Here is a tiny trained network, its code and every weight. The questions are about switching its units off for an input and a target symbol, where a switched-off unit gives its printed mean instead of its output.

import numpy as np


def w(rows, s, z=0):
    codes = np.array(rows[::2]) - 128.0
    scale = np.full(codes.shape[1], s)
    scale[-1] = z or s
    return codes * scale


def norm(h):
    return h / np.sqrt((h * h).mean(-1, keepdims=True) + 1e-5)


def f(y):
    return y / 2 * (1 + np.tanh(0.7978845608 * (y + 0.044715 * y**3)))


def softmax(a):
    e = np.exp(a - a.max(-1, keepdims=True))
    return e / e.sum(-1, keepdims=True)


def log_softmax(a):
    a = a - a.max(-1, keepdims=True)
    return a - np.log(np.exp(a).sum(-1, keepdims=True))


def net(x, mask):
    ids = ['αβγεζηθλμξπσφψω'.index(c) for c in x.split()]
    T = len(ids)
    res = E[ids] + P[:T]
    u = 0
    for l in range(2):
        r = norm(res)
        for j in range(3):
            rows = slice(2 * j, 2 * j + 2)
            q, k, v = (r @ M[l][rows].T for M in (Q, K, V))
            z = softmax(np.where(np.tri(T) > 0, q @ k.T / 2**0.5, -1e9)) @ v
            o = O[l][rows]
            res = res + np.where(mask[u + j], z, o[:, -1]) @ o[:, :-1]
        u += 3
        y = f(norm(res) @ A[l][:, :-1].T + A[l][:, -1])
        res = res + np.where(mask[u : u + 8], y, B[l][:, -1]) @ B[l][:, :-1]
        u += 8
    return log_softmax(norm(res)[-1] @ U[:, :-1].T + U[:, -1])


Q, K, V, O, A, B = {}, {}, {}, {}, {}, {}
E = w([
[118,198,125,188,221,139,175],'α',
[154,122,114,112,68,186,134],'β',
[104,108,91,197,85,99,28],'γ',
[175,49,94,86,203,100,125],'ε',
[40,151,169,160,78,109,78],'ζ',
[159,26,222,103,131,119,2],'η',
[81,108,119,135,208,122,132],'θ',
[126,90,124,161,186,126,9],'λ',
[158,150,82,132,135,27,158],'μ',
[103,150,247,90,152,193,90],'ξ',
[31,91,131,93,223,80,183],'π',
[169,118,86,100,54,99,181],'σ',
[116,129,45,93,143,180,174],'φ',
[148,198,77,51,140,125,135],'ψ',
[161,150,181,145,128,172,219],'ω',
],0.021)
P = w([
[135,113,125,209,97,117,1],'0',
[130,95,126,183,110,108,19],'1',
[145,112,111,177,123,117,41],'2',
[126,107,104,157,133,109,75],'3',
[117,118,98,149,137,118,105],'4',
[124,103,99,123,147,106,128],'5',
[118,113,112,124,177,117,148],'6',
[110,122,123,117,196,115,169],'7',
],0.0078)
Q[0] = w([
[121,190,104,104,61,71,90],'0.h0',
[167,189,126,51,59,128,3],'0.h0',
[145,150,81,100,9,164,189],'0.h1',
[111,218,83,79,175,112,209],'0.h1',
[189,126,98,120,178,72,202],'0.h2',
[195,128,78,122,32,136,132],'0.h2',
],0.025)
K[0] = w([
[104,110,139,164,66,81,143],'0.h0',
[74,144,174,214,63,115,63],'0.h0',
[149,171,158,85,56,157,213],'0.h1',
[156,142,124,49,190,110,202],'0.h1',
[149,148,111,67,145,116,251],'0.h2',
[137,139,139,101,70,158,155],'0.h2',
],0.03)
V[0] = w([
[155,181,116,63,112,115,75],'0.h0',
[185,103,185,158,96,91,132],'0.h0',
[129,54,113,182,90,133,183],'0.h1',
[148,148,137,91,123,120,110],'0.h1',
[154,215,69,36,113,103,79],'0.h2',
[96,116,82,93,125,249,119],'0.h2',
],0.021)
O[0] = w([
[169,165,151,18,144,124,124,214],'0.h0',
[191,114,122,137,155,208,223,124],'0.h0',
[125,78,156,167,41,233,108,101],'0.h1',
[149,143,92,110,98,137,118,126],'0.h1',
[200,133,103,38,137,1,58,253],'0.h2',
[106,45,95,48,127,233,13,132],'0.h2',
],0.0072,0.004)
A[0] = w([
[125,161,96,77,114,129,94,96],'0.n0',
[124,82,157,134,160,149,115,111],'0.n1',
[102,210,190,54,156,168,159,43],'0.n2',
[102,200,59,112,95,158,130,83],'0.n3',
[150,98,114,104,45,115,165,3],'0.n4',
[119,150,251,120,118,126,99,95],'0.n5',
[82,184,153,133,145,185,134,139],'0.n6',
[91,159,83,134,132,175,203,104],'0.n7',
],0.025,0.0057)
B[0] = w([
[116,53,41,108,179,99,102,226],'0.n0',
[157,152,148,105,172,171,96,241],'0.n1',
[24,127,136,77,80,240,4,207],'0.n2',
[93,128,123,93,216,167,179,142],'0.n3',
[134,55,179,4,101,150,243,196],'0.n4',
[86,89,230,91,196,27,114,242],'0.n5',
[17,198,92,59,66,106,98,254],'0.n6',
[177,144,19,123,204,168,182,209],'0.n7',
],0.018,0.0071)
Q[1] = w([
[61,135,99,144,137,101,42],'1.h0',
[206,4,179,113,125,149,162],'1.h0',
[204,91,218,193,39,79,144],'1.h1',
[96,146,214,159,85,152,50],'1.h1',
[99,163,224,138,97,119,131],'1.h2',
[41,164,69,182,63,132,137],'1.h2',
],0.026)
K[1] = w([
[189,170,95,189,94,99,127],'1.h0',
[83,149,224,86,136,147,140],'1.h0',
[139,123,196,160,4,132,131],'1.h1',
[112,150,131,180,102,137,36],'1.h1',
[98,136,213,144,108,143,126],'1.h2',
[83,125,87,200,69,132,114],'1.h2',
],0.032)
V[1] = w([
[88,172,189,66,93,139,105],'1.h0',
[157,166,117,110,77,166,70],'1.h0',
[182,90,166,28,113,142,202],'1.h1',
[103,180,195,50,141,70,138],'1.h1',
[4,161,125,69,211,165,182],'1.h2',
[129,14,129,211,73,130,85],'1.h2',
],0.014)
O[1] = w([
[176,56,148,147,99,84,136,106],'1.h0',
[182,144,141,122,88,111,147,111],'1.h0',
[6,118,94,116,177,87,92,99],'1.h1',
[99,162,65,121,150,141,113,136],'1.h1',
[254,87,201,123,165,118,144,255],'1.h2',
[79,141,54,146,72,177,158,30],'1.h2',
],0.0087,0.0067)
A[1] = w([
[158,74,125,128,180,103,179,107],'1.n0',
[159,200,155,195,130,168,9,3],'1.n1',
[46,141,155,152,76,81,90,145],'1.n2',
[122,47,36,157,87,179,124,53],'1.n3',
[177,128,92,226,24,156,163,93],'1.n4',
[40,193,183,163,84,5,148,99],'1.n5',
[71,28,124,180,157,122,81,189],'1.n6',
[164,246,79,185,71,56,154,124],'1.n7',
],0.019,0.0054)
B[1] = w([
[76,148,108,172,95,93,127,254],'1.n0',
[164,190,124,193,132,143,58,203],'1.n1',
[106,168,121,114,82,76,154,209],'1.n2',
[196,121,172,54,113,168,77,218],'1.n3',
[106,119,218,161,77,48,113,199],'1.n4',
[252,167,77,120,88,149,169,236],'1.n5',
[202,151,192,129,98,181,158,253],'1.n6',
[98,20,129,160,145,157,92,221],'1.n7',
],0.026,0.0067)
U = w([
[125,47,121,178,183,153,134,249],'α',
[100,60,150,70,113,111,203,216],'β',
[100,130,75,138,48,167,116,222],'γ',
[118,170,105,78,198,195,172,189],'ε',
[130,71,157,184,45,99,85,246],'ζ',
[151,103,88,80,164,47,69,129],'η',
[170,190,138,188,151,146,49,133],'θ',
[215,68,147,59,108,209,91,6],'λ',
[154,120,254,101,202,89,144,15],'μ',
[190,68,75,163,93,128,138,156],'ξ',
[83,168,148,173,151,67,161,172],'π',
[145,127,156,129,122,130,132,83],'σ',
[197,211,131,90,72,96,180,79],'φ',
[78,193,198,58,108,126,79,44],'ψ',
[146,137,193,153,120,200,200,122],'ω',
],0.0098,0.0022)

Each question gives the input, a string of symbols that net reads in full, and the target symbol t.
The units are the heads (2 rows each of Q, K, V and O) and the neurons (one row each of A and B). Each row of codes is followed by its name. A weight is (code - 128) times the scale printed after its matrix; where a second scale follows, it is the last column's (O, A, B and U).
mask holds one flag per unit, layer by layer, with each layer's heads first. A switched-off unit (its flag False) gives its mean, the last column of its rows in O or B, instead of its output. The means were averaged over made-up inputs and are rounded, as every weight is.
A unit's drop is (log p(t) with every unit on - log p(t) with that unit switched off) / (log p(t) with every unit on - log p(t) with every unit switched off).
The circuit of an input: a set's keep is (log p(t) with only the set's units on - log p(t) with every unit switched off) / (log p(t) with every unit on - log p(t) with every unit switched off). Starting from the 12 units with the biggest drops (on a tie, the unit counted first), units are removed one at a time, each time the one whose removal leaves the highest keep (on an exact tie, the one counted first), for as long as the keep stays at least 0.8.
circuit, biggest first: the units of the circuit, biggest drop first
unit that matters most: the unit with the biggest drop
k most important neurons of layer l: the k neurons of layer l with the biggest drops, biggest first
which heads matter: for each layer, one digit per head in row order, 1 if its drop is at least 0.15 and else 0, layers parted by /
input π φ σ ω α, target φ: circuit, biggest first -> 0.h0, 1.n5, 1.n2
input μ α γ λ η θ, target γ: circuit, biggest first -> 0.h2, 0.h0, 0.n5
input ξ ω π ψ, target ε: circuit, biggest first -> 0.n3
input ξ γ α, target γ: circuit, biggest first -> 1.h2, 0.n6, 0.n5
input θ α ω ζ σ ε λ θ, target ε: circuit, biggest first -> 0.h2, 0.n7
input σ α π η ω ε, target ε: circuit, biggest first -> 0.h2, 0.n7
input ε γ ψ ψ ψ π ξ σ, target β: circuit, biggest first -> 0.n4, 1.h1
input φ ψ η θ, target ψ: which heads matter -> 101 / 000
input μ ε ψ η ε, target η: which heads matter -> 001 / 000
input λ ω ω ε η π, target ε: circuit, biggest first -> 0.n7, 0.h2
input ε φ ζ ω λ, target θ: circuit, biggest first -> 0.n4, 0.n5, 1.n1
input λ λ β π, target π: 2 most important neurons of layer 1 -> 1.n0, 1.n5
input ζ ε θ β μ, target ξ: 2 most important neurons of layer 1 -> 1.n7, 1.n5
input ω λ ψ μ ζ α, target ψ: which heads matter -> 100 / 000
input π π σ ξ σ σ η ε, target φ: which heads matter -> 001 / 010
input γ λ ε β γ α λ ε, target π: unit that matters most -> 1.n0
input η ε η ε, target ω: 3 most important neurons of layer 0 -> 0.n6, 0.n7, 0.n5
input α α σ ε σ λ π, target ε: which heads matter -> 000 / 000
input ζ ξ ψ α ψ θ μ, target η: which heads matter -> 001 / 000
input β μ ξ ω, target ω: unit that matters most -> 0.h2
input π λ μ ε, target ξ: which heads matter -> 001 / 000
input ε ε ε μ φ π θ, target φ: which heads matter -> 100 / 000
input ω σ σ ζ γ θ, target γ: 3 most important neurons of layer 0 -> 0.n6, 0.n5, 0.n2
input π φ ε π ε ζ π θ, target ε: 2 most important neurons of layer 0 -> 0.n7, 0.n6
input λ γ ε, target π: which heads matter -> 011 / 000
input ξ η β σ β ζ θ, target θ: 3 most important neurons of layer 0 -> 0.n4, 0.n7, 0.n5
input β ε ω, target ε: 2 most important neurons of layer 0 -> 0.n7, 0.n6
input φ μ λ σ ζ α π π, target φ: most important neuron of layer 0 -> 0.n6
input φ π π ε, target α: 3 most important neurons of layer 0 -> 0.n7, 0.n6, 0.n1
